Here is a tiny trained network, its code and every weight. The questions are about switching its units off for an input and a class, where a switched-off unit gives its printed mean instead of its output.

import numpy as np


def w(rows, s, z=0):
    codes = np.array(rows[::2]) - 128.0
    scale = np.full(codes.shape[1], s)
    scale[-1] = z or s
    return codes * scale


def norm(h):
    return h / np.sqrt((h * h).mean(-1, keepdims=True) + 1e-5)


def f(y):
    return np.maximum(y, 0)


def log_softmax(a):
    a = a - a.max(-1, keepdims=True)
    return a - np.log(np.exp(a).sum(-1, keepdims=True))


def net(x, mask):
    res = np.array(x, float).reshape(1, 3) / 4 @ E
    u = 0
    for l in range(2):
        y = f(norm(res) @ A[l][:, :-1].T + A[l][:, -1])
        res = res + np.where(mask[u : u + 4], y, B[l][:, -1]) @ B[l][:, :-1]
        u += 4
    return log_softmax(norm(res)[-1] @ U[:, :-1].T + U[:, -1])


A, B = {}, {}
E = w([
[255,63,188,213,180],'x0',
[100,213,233,226,104],'x1',
[113,100,148,133,138],'x2',
],0.0077)
A[0] = w([
[177,83,127,114,192,29],'L0N1',
[115,111,161,190,91,165],'L0N2',
[4,98,69,44,108,50],'L0N3',
[2,207,154,160,130,4],'L0N4',
],0.0088,0.0024)
B[0] = w([
[31,182,28,130,123,184],'L0N1',
[161,86,108,93,44,189],'L0N2',
[238,88,113,81,10,254],'L0N3',
[23,147,164,94,255,220],'L0N4',
],0.0093,0.0067)
A[1] = w([
[148,132,207,182,75,5],'L1N1',
[156,88,49,139,254,75],'L1N2',
[35,110,99,27,176,197],'L1N3',
[145,52,167,156,174,254],'L1N4',
],0.0088,0.0025)
B[1] = w([
[245,146,175,158,72,181],'L1N1',
[76,99,72,191,210,203],'L1N2',
[157,139,167,150,201,254],'L1N3',
[121,201,106,139,104,196],'L1N4',
],0.012,0.0063)
U = w([
[219,82,102,8,65,209],'0',
[77,90,140,159,81,4],'1',
[94,55,151,160,131,8],'2',
[121,77,5,222,255,156],'3',
[55,199,213,82,224,218],'4',
[26,103,118,155,56,27],'5',
[70,101,128,166,85,3],'6',
[238,170,207,216,49,185],'7',
],0.015,0.0071)

Each question gives the input, the list of numbers given to net, and the class t.
The units are the neurons (one row each of A and B). Each row of codes is followed by its name. A weight is (code - 128) times the scale printed after its matrix; where a second scale follows, it is the last column's (A, B and U).
mask holds one flag per neuron, layer by layer. A switched-off neuron (its flag False) gives its mean, the last column of its row in B, instead of its output. The means were averaged over made-up inputs and are rounded, as every weight is.
A unit's drop is (log p(t) with every unit on - log p(t) with that unit switched off) / (log p(t) with every unit on - log p(t) with every unit switched off).
The circuit of an input: a set's keep is (log p(t) with only the set's units on - log p(t) with every unit switched off) / (log p(t) with every unit on - log p(t) with every unit switched off). Starting from all 8 units, units are removed one at a time, each time the one whose removal leaves the highest keep (on an exact tie, the one counted first), for as long as the keep stays at least 0.8.
circuit, biggest first: the units of the circuit, biggest drop first
top k neurons: the k neurons with the biggest drops, biggest first
k most important neurons of layer l: the k neurons of layer l with the biggest drops, biggest first
drop when u is switched off: that unit's drop, to one decimal
input [4,0,-8], class 3: circuit, biggest first	L0N3
input [-1,7,2], class 4: top 2 neurons	L0N4, L0N3
input [4,0,0], class 3: 2 most important neurons of layer 0	L0N3, L0N1
input [-7,0,3], class 0: top 2 neurons	L0N3, L1N2
input [6,-1,3], class 3: top 2 neurons	L0N3, L0N1
input [0,5,-7], class 4: top 2 neurons	L0N4, L0N3
input [8,-1,-5], class 3: 2 most important neurons of layer 0	L0N3, L0N1
input [0,4,-3], class 4: 2 most important neurons of layer 0	L0N4, L0N3
input [0,5,5], class 4: top 2 neurons	L0N4, L0N3
input [1,-5,2], class 3: top 2 neurons	L0N2, L0N1
input [0,4,1], class 4: 2 most important neurons of layer 0	L0N4, L0N3
input [4,-8,-2], class 3: drop when L1N3 is switched off	0.0
input [-8,-1,-2], class 0: drop when L0N3 is switched off	5.6
input [-6,-2,8], class 0: circuit, biggest first	L0N3
input [-1,4,-5], class 4: drop when L0N4 is switched off	1.2
